Below are the code and all the weights of a small trained network. Each question names an input and a target symbol and asks about switching units off, where a switched-off unit gives its printed mean instead of its output.

import numpy as np


def w(rows, s, z=0):
    codes = np.array(rows[::2]) - 128.0
    scale = np.full(codes.shape[1], s)
    scale[-1] = z or s
    return codes * scale


def f(y):
    return y / 2 * (1 + np.tanh(0.7978845608 * (y + 0.044715 * y**3)))


def softmax(a):
    e = np.exp(a - a.max(-1, keepdims=True))
    return e / e.sum(-1, keepdims=True)


def log_softmax(a):
    a = a - a.max(-1, keepdims=True)
    return a - np.log(np.exp(a).sum(-1, keepdims=True))


def net(x, mask):
    ids = ['ΞΠΣδεηθμτψω'.index(c) for c in x.split()]
    T = len(ids)
    res = E[ids] + P[:T]
    u = 0
    for l in range(2):
        r = res
        for j in range(2):
            rows = slice(3 * j, 3 * j + 3)
            q, k, v = (r @ M[l][rows].T for M in (Q, K, V))
            z = softmax(np.where(np.tri(T) > 0, q @ k.T / 3**0.5, -1e9)) @ v
            o = O[l][rows]
            res = res + np.where(mask[u + j], z, o[:, -1]) @ o[:, :-1]
        u += 2
        y = f(res @ A[l][:, :-1].T + A[l][:, -1])
        res = res + np.where(mask[u : u + 4], y, B[l][:, -1]) @ B[l][:, :-1]
        u += 4
    return log_softmax(res[-1] @ U[:, :-1].T + U[:, -1])


Q, K, V, O, A, B = {}, {}, {}, {}, {}, {}
E = w([
[165,210,142],'Ξ',
[166,99,127],'Π',
[21,111,165],'Σ',
[167,130,120],'δ',
[164,120,128],'ε',
[248,105,251],'η',
[82,224,136],'θ',
[65,31,178],'μ',
[123,12,168],'τ',
[162,122,129],'ψ',
[164,118,131],'ω',
],0.02)
P = w([
[116,75,62],'0',
[111,100,99],'1',
[108,109,128],'2',
[115,123,160],'3',
[119,143,197],'4',
[109,157,221],'5',
[119,169,254],'6',
[108,177,245],'7',
],0.0075)
Q[0] = w([
[100,76,143],'0.h0',
[87,128,96],'0.h0',
[211,112,186],'0.h0',
[28,168,154],'0.h1',
[48,134,49],'0.h1',
[60,252,91],'0.h1',
],0.018)
K[0] = w([
[168,74,166],'0.h0',
[137,89,45],'0.h0',
[112,171,255],'0.h0',
[37,142,80],'0.h1',
[111,116,12],'0.h1',
[93,185,38],'0.h1',
],0.019)
V[0] = w([
[119,143,130],'0.h0',
[76,96,105],'0.h0',
[124,1,66],'0.h0',
[127,189,115],'0.h1',
[174,130,77],'0.h1',
[65,116,104],'0.h1',
],0.0096)
O[0] = w([
[119,64,146,114],'0.h0',
[117,201,219,39],'0.h0',
[118,173,232,51],'0.h0',
[88,128,2,27],'0.h1',
[167,70,62,3],'0.h1',
[164,223,122,23],'0.h1',
],0.0062,0.003)
A[0] = w([
[170,237,177,253],'0.n0',
[160,31,99,72],'0.n1',
[193,2,94,95],'0.n2',
[53,70,122,33],'0.n3',
],0.0096,0.004)
B[0] = w([
[112,48,17,240],'0.n0',
[104,186,138,203],'0.n1',
[114,255,157,254],'0.n2',
[138,102,206,138],'0.n3',
],0.0078,0.0076)
Q[1] = w([
[146,114,111],'1.h0',
[99,152,142],'1.h0',
[195,64,146],'1.h0',
[123,69,109],'1.h1',
[176,123,134],'1.h1',
[116,3,166],'1.h1',
],0.024)
K[1] = w([
[86,125,113],'1.h0',
[205,162,138],'1.h0',
[71,44,149],'1.h0',
[162,176,188],'1.h1',
[147,41,150],'1.h1',
[136,175,251],'1.h1',
],0.017)
V[1] = w([
[38,204,83],'1.h0',
[47,88,83],'1.h0',
[141,8,55],'1.h0',
[255,119,36],'1.h1',
[22,115,101],'1.h1',
[248,51,129],'1.h1',
],0.0074)
O[1] = w([
[41,141,57,118],'1.h0',
[32,152,70,64],'1.h0',
[193,190,131,2],'1.h0',
[201,214,50,72],'1.h1',
[16,149,163,173],'1.h1',
[204,84,1,65],'1.h1',
],0.0055,0.0091)
A[1] = w([
[199,38,121,112],'1.n0',
[3,230,21,2],'1.n1',
[102,73,253,33],'1.n2',
[12,7,188,96],'1.n3',
],0.0074,0.0078)
B[1] = w([
[64,135,248,141],'1.n0',
[204,122,253,171],'1.n1',
[175,156,65,213],'1.n2',
[195,118,24,248],'1.n3',
],0.0065,0.018)
U = w([
[154,242,65,96],'Ξ',
[157,169,172,39],'Π',
[2,129,59,254],'Σ',
[141,186,82,102],'δ',
[114,153,121,137],'ε',
[108,147,132,85],'η',
[18,166,174,218],'θ',
[126,90,70,89],'μ',
[132,62,183,38],'τ',
[116,157,120,120],'ψ',
[116,153,122,138],'ω',
],0.0095,0.005)

Each question gives the input, a string of symbols that net reads in full, and the target symbol t.
The units are the heads (3 rows each of Q, K, V and O) and the neurons (one row each of A and B). Each row of codes is followed by its name. A weight is (code - 128) times the scale printed after its matrix; where a second scale follows, it is the last column's (O, A, B and U).
mask holds one flag per unit, layer by layer, with each layer's heads first. A switched-off unit (its flag False) gives its mean, the last column of its rows in O or B, instead of its output. The means were averaged over made-up inputs and are rounded, as every weight is.
A unit's drop is (log p(t) with every unit on - log p(t) with that unit switched off) / (log p(t) with every unit on - log p(t) with every unit switched off).
The circuit of an input: a set's keep is (log p(t) with only the set's units on - log p(t) with every unit switched off) / (log p(t) with every unit on - log p(t) with every unit switched off). Starting from all 12 units, units are removed one at a time, each time the one whose removal leaves the highest keep (on an exact tie, the one counted first), for as long as the keep stays at least 0.8.
units of the circuit, in order: the units of the circuit, biggest drop first
unit that matters most: the unit with the biggest drop
top k neurons: the k neurons with the biggest drops, biggest first
k most important neurons of layer l: the k neurons of layer l with the biggest drops, biggest first
input Ξ ω θ ω Π Π ω ψ, target θ: top 4 neurons => 1.n3; 0.n0; 1.n2; 0.n3
input ω Σ ω Π, target Σ: units of the circuit, in order => 1.h0; 0.h0; 0.n2; 1.n1
input ψ Π μ ψ δ η δ θ, target Σ: units of the circuit, in order => 0.n0
input δ Σ Π δ μ Π, target μ: 2 most important neurons of layer 0 => 0.n0; 0.n2
input θ Ξ δ δ, target Ξ: units of the circuit, in order => 1.h1; 0.n0; 0.n2; 0.h0
input μ δ Ξ ψ, target Ξ: units of the circuit, in order => 0.h0; 1.h1; 0.n2
input Π ψ ω η θ, target Σ: units of the circuit, in order => 0.n2; 0.n0
input ω δ θ ε Π, target θ: 2 most important neurons of layer 0 => 0.n0; 0.n2
input θ θ Ξ μ ε, target μ: top 2 neurons => 0.n2; 1.n3
input ω ω δ ψ τ ε, target τ: units of the circuit, in order => 0.n2; 1.h1; 0.h1; 0.h0
input θ τ Σ τ ω Ξ Σ δ, target Σ: units of the circuit, in order => 0.n2; 1.h0; 1.n1; 0.n0
input μ ψ ω μ Σ δ ψ δ, target μ: top 3 neurons => 0.n2; 1.n3; 0.n1
input τ ω Ξ δ δ τ ψ, target τ: top 2 neurons => 0.n2; 1.n0
input θ ε ω, target θ: unit that matters most => 1.n3
input θ ψ Π ε ψ, target θ: top 4 neurons => 0.n0; 1.n3; 1.n2; 0.n3
input τ ω τ Ξ Ξ ψ Π ω, target Ξ: top 2 neurons => 0.n2; 1.n0
input ω ω μ δ μ ε, target μ: top 3 neurons => 0.n0; 0.n2; 1.n3
input ω Ξ δ μ μ τ Π, target τ: units of the circuit, in order => 0.n2; 0.h1
input δ δ δ Ξ ε, target Ξ: units of the circuit, in order => 1.h1; 0.h0; 0.n2
input μ Ξ Σ ω ψ ε, target Σ: top 3 neurons => 0.n2; 0.n0; 1.n1
input μ Π μ ε ψ ω Ξ ε, target Ξ: units of the circuit, in order => 0.h0; 1.h1; 0.n2
input Σ δ ε ω ω, target Σ: unit that matters most => 1.h0
input ψ μ ω Σ δ Ξ Σ, target Σ: top 2 neurons => 0.n2; 0.n0
input θ δ Σ ψ τ ω, target τ: units of the circuit, in order => 0.h1; 0.n2; 1.h1
input ε θ Π ω, target θ: top 2 neurons => 0.n0; 1.n3
input ω δ ε δ μ ψ, target μ: top 3 neurons => 0.n0; 0.n2; 1.n3
